(in the rows, 128 means zero)
Facts:
z_105 Θ z_644; z_106 Θ z_301; z_106 Θ z_565; z_111 Θ z_789; z_129 Θ z_407; z_132 Θ z_696; z_137 Θ z_709; z_137 Θ z_223; z_157 Θ z_106
z_157 Θ z_709; z_161 Θ z_549; z_161 Θ z_105; z_164 Θ z_157; z_169 Θ z_396; z_180 Θ z_706; z_180 Θ z_556; z_181 Θ z_327; z_182 Θ z_469
z_182 Θ z_161; z_196 Θ z_382; z_214 Θ z_818; z_217 Θ z_456; z_223 Θ z_531; z_235 Θ z_861; z_238 Θ z_146; z_238 Θ z_132; z_253 Θ z_709
z_264 Θ z_39; z_282 Θ z_543; z_283 Θ z_927; z_286 Θ z_291; z_286 Θ z_510; z_286 Θ z_875; z_288 Θ z_823; z_288 Θ z_477; z_288 Θ z_235
z_291 Θ z_963; z_291 Θ z_861; z_3 Θ z_106; z_301 Θ z_551; z_302 Θ z_382; z_310 Θ z_392; z_327 Θ z_451; z_354 Θ z_264; z_364 Θ z_790
z_367 Θ z_6; z_377 Θ z_963; z_378 Θ z_223; z_384 Θ z_320; z_389 Θ z_475; z_392 Θ z_576; z_392 Θ z_358; z_396 Θ z_547; z_396 Θ z_719
z_407 Θ z_367; z_413 Θ z_327; z_414 Θ z_823; z_414 Θ z_499; z_42 Θ z_833; z_421 Θ z_939; z_427 Θ z_464; z_429 Θ z_874; z_440 Θ z_823
z_444 Θ z_157; z_444 Θ z_872; z_451 Θ z_396; z_464 Θ z_330; z_469 Θ z_40; z_469 Θ z_562; z_477 Θ z_640; z_483 Θ z_3; z_483 Θ z_696
z_499 Θ z_378; z_509 Θ z_808; z_531 Θ z_301; z_531 Θ z_939; z_536 Θ z_981; z_536 Θ z_499; z_547 Θ z_719; z_547 Θ z_898; z_549 Θ z_301
z_549 Θ z_196; z_551 Θ z_816; z_551 Θ z_719; z_555 Θ z_302; z_556 Θ z_105; z_557 Θ z_253; z_565 Θ z_382; z_568 Θ z_696; z_57 Θ z_426
z_576 Θ z_549; z_576 Θ z_790; z_579 Θ z_413; z_588 Θ z_576; z_588 Θ z_808; z_596 Θ z_745; z_597 Θ z_196; z_606 Θ z_320; z_606 Θ z_562
z_631 Θ z_870; z_633 Θ z_414; z_635 Θ z_536; z_635 Θ z_96; z_637 Θ z_310; z_640 Θ z_709; z_642 Θ z_576; z_642 Θ z_882; z_645 Θ z_310
z_645 Θ z_421; z_645 Θ z_679; z_652 Θ z_816; z_655 Θ z_709; z_664 Θ z_679; z_674 Θ z_78; z_674 Θ z_105; z_679 Θ z_536; z_706 Θ z_709
z_709 Θ z_638; z_711 Θ z_180; z_742 Θ z_456; z_745 Θ z_137; z_745 Θ z_640; z_746 Θ z_823; z_778 Θ z_921; z_78 Θ z_518; z_78 Θ z_330
z_784 Θ z_320; z_784 Θ z_556; z_789 Θ z_596; z_789 Θ z_161; z_790 Θ z_547; z_790 Θ z_396; z_790 Θ z_652; z_790 Θ z_719; z_797 Θ z_456
z_808 Θ z_861; z_816 Θ z_898; z_818 Θ z_384; z_822 Θ z_433; z_822 Θ z_555; z_824 Θ z_976; z_824 Θ z_396; z_83 Θ z_190; z_83 Θ z_169
z_852 Θ z_380; z_852 Θ z_295; z_857 Θ z_382; z_857 Θ z_384; z_859 Θ z_483; z_861 Θ z_268; z_872 Θ z_302; z_872 Θ z_861; z_874 Θ z_983
z_874 Θ z_771; z_874 Θ z_642; z_874 Θ z_330; z_875 Θ z_368; z_882 Θ z_939; z_882 Θ z_606; z_885 Θ z_644; z_885 Θ z_833; z_89 Θ z_283
z_891 Θ z_758; z_891 Θ z_771; z_921 Θ z_477; z_921 Θ z_161; z_927 Θ z_596; z_930 Θ z_429; z_932 Θ z_844; z_939 Θ z_190; z_950 Θ z_531
z_950 Θ z_556; z_976 Θ z_883; z_978 Θ z_833; z_978 Θ z_169; z_983 Θ z_771; z_985 Θ z_861; z_105 π z_227; z_106 π z_442; z_111 π z_890
z_129 π z_406; z_132 π z_568; z_136 π z_352; z_137 π z_551; z_146 π z_562; z_157 π z_426; z_16 π z_442; z_161 π z_565; z_162 π z_327
z_164 π z_875; z_169 π z_696; z_176 π z_890; z_180 π z_547; z_181 π z_635; z_182 π z_227; z_190 π z_562; z_193 π z_596; z_196 π z_40
z_203 π z_891; z_214 π z_825; z_215 π z_228; z_217 π z_223; z_223 π z_352; z_23 π z_696; z_231 π z_380; z_234 π z_547; z_235 π z_383
z_238 π z_295; z_247 π z_588; z_250 π z_822; z_253 π z_433; z_264 π z_384; z_268 π z_456; z_282 π z_606; z_283 π z_999; z_286 π z_859
z_288 π z_771; z_295 π z_57; z_3 π z_875; z_301 π z_874; z_302 π z_562; z_307 π z_547; z_310 π z_644; z_320 π z_406; z_327 π z_510
z_330 π z_606; z_353 π z_644; z_354 π z_565; z_358 π z_146; z_364 π z_588; z_367 π z_679; z_377 π z_291; z_378 π z_823; z_380 π z_368
z_382 π z_825; z_383 π z_859; z_384 π z_562; z_389 π z_985; z_39 π z_227; z_392 π z_556; z_396 π z_644; z_40 π z_635; z_407 π z_223
z_408 π z_711; z_413 π z_644; z_414 π z_556; z_42 π z_169; z_426 π z_859; z_427 π z_408; z_429 π z_442; z_43 π z_63; z_433 π z_421
z_440 π z_364; z_444 π z_874; z_446 π z_547; z_451 π z_57; z_456 π z_588; z_464 π z_679; z_469 π z_406; z_475 π z_286; z_477 π z_823
z_483 π z_364; z_485 π z_96; z_491 π z_40; z_499 π z_368; z_509 π z_547; z_518 π z_227; z_531 π z_822; z_536 π z_96; z_54 π z_562
z_543 π z_421; z_547 π z_260; z_549 π z_291; z_551 π z_635; z_555 π z_392; z_557 π z_408; z_565 π z_635; z_57 π z_588; z_570 π z_825
z_573 π z_543; z_576 π z_408; z_579 π z_176; z_587 π z_890; z_596 π z_696; z_597 π z_859; z_6 π z_377; z_600 π z_744; z_606 π z_822
z_63 π z_406; z_631 π z_383; z_633 π z_874; z_637 π z_696; z_638 π z_352; z_640 π z_176; z_641 π z_706; z_642 π z_146; z_644 π z_352
z_645 π z_744; z_652 π z_291; z_655 π z_392; z_664 π z_176; z_674 π z_556; z_679 π z_364; z_689 π z_696; z_690 π z_596; z_706 π z_588
z_709 π z_606; z_719 π z_543; z_723 π z_551; z_731 π z_377; z_739 π z_392; z_742 π z_874; z_745 π z_789; z_746 π z_421; z_758 π z_711
z_770 π z_223; z_771 π z_260; z_778 π z_551; z_78 π z_875; z_784 π z_551; z_789 π z_364; z_790 π z_859; z_797 π z_291; z_808 π z_565
z_816 π z_176; z_818 π z_227; z_823 π z_562; z_824 π z_227; z_825 π z_291; z_83 π z_456; z_832 π z_392; z_833 π z_875; z_844 π z_456
z_847 π z_442; z_852 π z_771; z_857 π z_706; z_858 π z_223; z_861 π z_368; z_870 π z_406; z_872 π z_377; z_874 π z_510; z_875 π z_711
z_882 π z_260; z_883 π z_456; z_885 π z_606; z_89 π z_442; z_890 π z_822; z_891 π z_228; z_898 π z_181; z_899 π z_556; z_9 π z_606
z_906 π z_711; z_914 π z_223; z_921 π z_406; z_927 π z_63; z_930 π z_874; z_932 π z_562; z_939 π z_392; z_950 π z_176; z_951 π z_421
z_96 π z_260; z_963 π z_383; z_972 π z_999; z_976 π z_822; z_978 π z_711; z_981 π z_421; z_983 π z_421; z_985 π z_442; z_999 π z_556
z_105 λ z_238; z_106 λ z_96; z_132 λ z_389; z_157 λ z_789; z_16 λ z_655; z_182 λ z_367; z_203 λ z_3; z_214 λ z_696; z_215 λ z_999
z_23 λ z_169; z_234 λ z_758; z_247 λ z_182; z_250 λ z_999; z_253 λ z_822; z_264 λ z_377; z_268 λ z_132; z_301 λ z_227; z_310 λ z_825
z_330 λ z_43; z_353 λ z_389; z_358 λ z_891; z_39 λ z_491; z_396 λ z_169; z_413 λ z_706; z_429 λ z_972; z_440 λ z_378; z_444 λ z_745
z_451 λ z_645; z_464 λ z_43; z_469 λ z_875; z_475 λ z_825; z_477 λ z_562; z_485 λ z_531; z_499 λ z_253; z_509 λ z_238; z_518 λ z_353
z_536 λ z_223; z_54 λ z_286; z_557 λ z_181; z_570 λ z_176; z_579 λ z_234; z_587 λ z_844; z_6 λ z_264; z_600 λ z_568; z_633 λ z_822
z_637 λ z_228; z_638 λ z_985; z_640 λ z_655; z_641 λ z_638; z_652 λ z_844; z_674 λ z_384; z_690 λ z_295; z_719 λ z_858; z_739 λ z_644
z_742 λ z_352; z_746 λ z_875; z_758 λ z_176; z_770 λ z_758; z_78 λ z_43; z_784 λ z_744; z_797 λ z_456; z_808 λ z_368; z_83 λ z_353
z_832 λ z_573; z_833 λ z_890; z_844 λ z_295; z_861 λ z_40; z_883 λ z_833; z_885 λ z_182; z_89 λ z_408; z_9 λ z_645; z_906 λ z_442
z_914 λ z_638; z_927 λ z_859; z_930 λ z_972; z_932 λ z_711; z_939 λ z_789; z_950 λ z_227; z_972 λ z_891; z_976 λ z_475; z_978 λ z_551
z_981 λ z_43; z_105 Ξ z_320; z_105 Ξ z_421; z_111 Ξ z_421; z_162 Ξ z_231; z_169 Ξ z_664; z_181 Ξ z_105; z_190 Ξ z_758; z_190 Ξ z_407
z_193 Ξ z_42; z_193 Ξ z_9; z_215 Ξ z_310; z_215 Ξ z_921; z_227 Ξ z_421; z_231 Ξ z_383; z_238 Ξ z_9; z_250 Ξ z_421; z_264 Ξ z_295
z_268 Ξ z_421; z_283 Ξ z_778; z_286 Ξ z_951; z_286 Ξ z_421; z_288 Ξ z_426; z_288 Ξ z_645; z_310 Ξ z_302; z_354 Ξ z_421; z_358 Ξ z_43
z_367 Ξ z_483; z_367 Ξ z_407; z_378 Ξ z_951; z_378 Ξ z_16; z_384 Ξ z_182; z_39 Ξ z_295; z_42 Ξ z_421; z_426 Ξ z_872; z_43 Ξ z_16
z_440 Ξ z_976; z_442 Ξ z_227; z_483 Ξ z_421; z_549 Ξ z_169; z_551 Ξ z_421; z_556 Ξ z_972; z_568 Ξ z_906; z_568 Ξ z_645; z_587 Ξ z_421
z_588 Ξ z_921; z_600 Ξ z_227; z_606 Ξ z_16; z_633 Ξ z_976; z_635 Ξ z_227; z_638 Ξ z_42; z_642 Ξ z_353; z_655 Ξ z_631; z_674 Ξ z_302
z_679 Ξ z_872; z_679 Ξ z_43; z_696 Ξ z_587; z_719 Ξ z_43; z_731 Ξ z_383; z_739 Ξ z_169; z_744 Ξ z_421; z_771 Ξ z_43; z_778 Ξ z_182
z_808 Ξ z_587; z_816 Ξ z_587; z_818 Ξ z_268; z_818 Ξ z_872; z_822 Ξ z_633; z_823 Ξ z_295; z_824 Ξ z_384; z_83 Ξ z_921; z_832 Ξ z_268
z_833 Ξ z_664; z_844 Ξ z_421; z_844 Ξ z_227; z_847 Ξ z_16; z_891 Ξ z_42; z_921 Ξ z_421; z_932 Ξ z_421; z_950 Ξ z_847; z_951 Ξ z_23
z_972 Ξ z_771; z_978 Ξ z_214; z_985 Ξ z_421

Known rows:
z_531: [163 140  98  80 114 143 139 104 119  76 105 166 187 103 139 123 121 117
 145 108  94 182 109 133 111 135 190 194  55]
z_744: [127 134  91  78 120 153 132  93 107 125 100 136 161  90 130 162 147 153
 114 131 131 155  83 158 124 147 198 137  66]
z_40: [151 141  98  61 107 178 120 127 132 121 114 142 171 117 140 134 139 137
 137 121  97 166  92 147 116 142 198 145  71]
z_858: [158 129 113  82 111 163 128 105 104 130  96 150 169 118 134 163 144 134
 139 137 118 156  96 154 130 147 177 135  59]
z_352: [148 131 111  84 110 160 127 112 102 134  96 147 172 112 133 158 139 132
 137 140 124 155 103 155 124 151 190 137  57]
z_136: [165 135 107  96 115 162 135 103 108 131  99 145 166 119 136 158 155 126
 134 134 122 155  95 150 118 143 180 131  69]
z_429: [165 148 111 126 110 156 135 107 121 115 113 149 174 100 134 153 171 117
 131 129 108 171  98 137 103 140 192 150  64]
z_655: [139 165  94  58 120 107 145  98 120 130  66 116 147  86 128 134 115 111
 162 111 109 131  83 165 110 139 171 174  79]
z_384: [168 154 107  60 117 155 125 140 137 119 107 152 182 120 132 119 129 143
 144  99 112 149  91 147 111 135 195 150  63]
z_408: [152 130 108  79 110 162 133 107 104 134  97 146 170 116 137 152 144 131
 135 136 123 161  99 148 121 154 181 126  63]
z_383: [170 129 106 101  97 164 139 111 111 131 103 135 163 126 143 142 156 108
 161 147 112 164 108 147 110 154 174 118  62]
z_39: [156 148 102 101 164 185 131 116 108 118 141 152 206 135 104 162 173 170
  80 115 138 155  70 140 133 117 211 115  81]
z_510: [158 141  95  82 112 174 130 118 126 137 109 137 163 122 137 143 149 141
 130 138 113 147  83 152 117 145 190 116  65]
z_215: [148 156  91 110 125 150 137  87 120 113 108 131 163  98 129 161 174 145
 108 138 129 150  76 152 123 143 189 129  79]
z_882: [165 151 104  95 118 136 144  98 113  91 106 152 179 110 131 126 145 110
 145 114 106 168 101 141 113 134 182 169  68]
z_181: [130 129  97  96 110 123 143  72 102  76  95 163 191  75 130 146 159 137
 117 119 129 194 112 151 119 156 198 176  53]
z_234: [170 173 113  67 116 175 136  93  93 110 117 133 150 116 147 131 166 124
 149 162 163 165  86 128 167 140 194 124  55]

Rows:
No name comes twice in this set of rows, the named rows included.
[163 128 110  97  87 175 129 100 144  64 132 184 184 103 148 117 156 142
 125 121  88 199 113 128 111 150 203 164  55] : z_898
[155 136 102  87  94 188 118 115 144 110 127 161 164 117 144 136 152 150
 120 136  96 170  85 137 117 144 199 135  61] : z_771
[127 147  86  80 131 126 140  95  99 138  93 115 166  92 111 149 134 136
 133 121 130 134  78 170 122 141 188 150  81] : z_985
[172 137 121 133  95 157 141  96 131  56 122 186 182 103 139 128 163 131
 117 124  99 197 108 123 111 141 188 177  49] : z_396
[121 140  92  83 140 119 141  85  81 145  79 118 166  93 106 168 147 129
 132 131 144 135  91 169 124 150 183 139  67] : z_286
[146 166  91  90 148 105 155  86  91 128  83 108 167 101  97 143 144 104
 152 115 130 126  82 161 114 130 172 164  92] : z_288
[181 133 109 131 100 144 141  95 119  59 120 176 189  93 148 130 169 121
 122 126 111 203 113 131 111 142 189 165  64] : z_451
[152 167  77 117 144 105 155  84 116  80  93 131 179  86 115 128 145 110
 127 116 108 159  79 129 111 130 184 193  64] : z_950
[147 150  97  79 128 124 147 109 101 119  94 126 178 110 116 123 126 110
 165 116 106 141 105 150 108 134 179 168  73] : z_711
[167 135 111 113 105 134 148  85 111  59 101 175 198  90 140 130 157 113
 135 119 114 202 119 138 114 145 186 184  54] : z_790
[128 141  91  71 109 176 120 112 148 113 120 152 158  94 141 142 135 169
 104 127  97 151  69 152 127 140 211 150  67] : z_696
[163 153 110 116 133 111 150  79 106  72  86 171 208  86 126 153 160 138
 106 108 150 186 111 151 116 147 194 164  54] : z_824
[160 180  96  78 139 131 140 116 130 114  97 138 175 106 117 137 137 141
 126  96 124 133  73 151 108 130 196 153  82] : z_283
[153 149  98 112  89 178 124  91 158  50 136 190 170  89 146 127 163 155
  86 120  82 194  88 131 112 142 208 173  61] : z_719
[146 156  88 117 132 118 155  76 105  97  97 128 173  93 111 147 163 122
 128 123 128 154  88 148 116 137 178 156  81] : z_674

The same objects again, as new rows of numbers:
Known rows:
z_637: [130  99 124 152 106 162 126 129 139 117 128 126 123 119 121]
z_797: [123  99 141 175 108 173 135 129 152 137 126 144 115 150 119]
z_477: [137 107 121 144 109 158 124 134 130 105 125 123 132 107 128]
z_641: [139 107 121 142 108 159 125 133 130 103 123 123 136 109 130]
z_932: [109  66  97  92  98 175  93 103 138 104 135  85 117  52 111]
z_784: [130 103 127 156 106 161 124 126 138 118 128 129 124 118 122]
z_951: [138 115 121 138 109 164 131 128 132 108 135 117 138 108 129]
z_588: [131 100 123 146  96 169 135 123 140 127 134 112 138 121 128]
z_679: [133 111 117 135 101 164 137 122 126 111 132 102 146 117 137]
z_890: [140 122 129 144 103 156 128 137 137 100 127 105 139 108 122]
z_3: [140 119 130 150 101 156 133 138 128 105 128 105 140 105 124]
z_549: [142 114 120 139 107 161 131 130 134 111 138 118 138 104 128]
z_368: [149 131 125 140 104 150 131 143 117  89 124 101 152  91 133]
z_709: [139 112 123 143 107 156 125 135 135 102 126 121 132 108 123]
z_384: [144 121 124 145 102 161 137 132 132 114 141 104 144 102 127]
z_543: [211 146 190 111 153 242  71 121 117  65 118  82 156 101 129]
z_999: [142 123 132 151 101 157 135 139 127 103 129 104 142 105 123]

Rows:
No name comes twice in this set of rows, the named rows included.
[129 115 134 157  98 167 135 121 140 126 139 110 133 116 121] : z_181
[154 125 125 124 113 172 118 128 121  95 135  92 151  91 136] : z_426
[135 112 134 159  97 161 137 133 137 118 133 108 131 116 115] : z_645
[146 123 117 131 110 157 129 136 124  96 133 114 147  93 134] : z_190
[140 111 118 138 111 164 127 129 133 112 136 121 137 105 133] : z_739
[145 125 119 136 106 157 130 135 123 102 135 102 152  94 138] : z_823
[130 115 113 126 118 160 133 125 121  88 131 108 147 103 146] : z_358
[136 122 130 154 102 155 126 130 127 107 126 111 141 105 130] : z_565
[133 110 129 152  99 167 136 127 139 124 139 108 133 117 120] : z_568
[200 123 193 122 153 252  72 110 139  87 124 102 129 125 109] : z_282
[134 116 121 136 107 164 138 125 129 105 136 111 135 113 126] : z_378
[134 100 126 152 101 162 130 130 138 117 128 125 126 120 118] : z_857
[131  99 120 148 107 168 130 123 143 126 140 125 126 117 125] : z_633

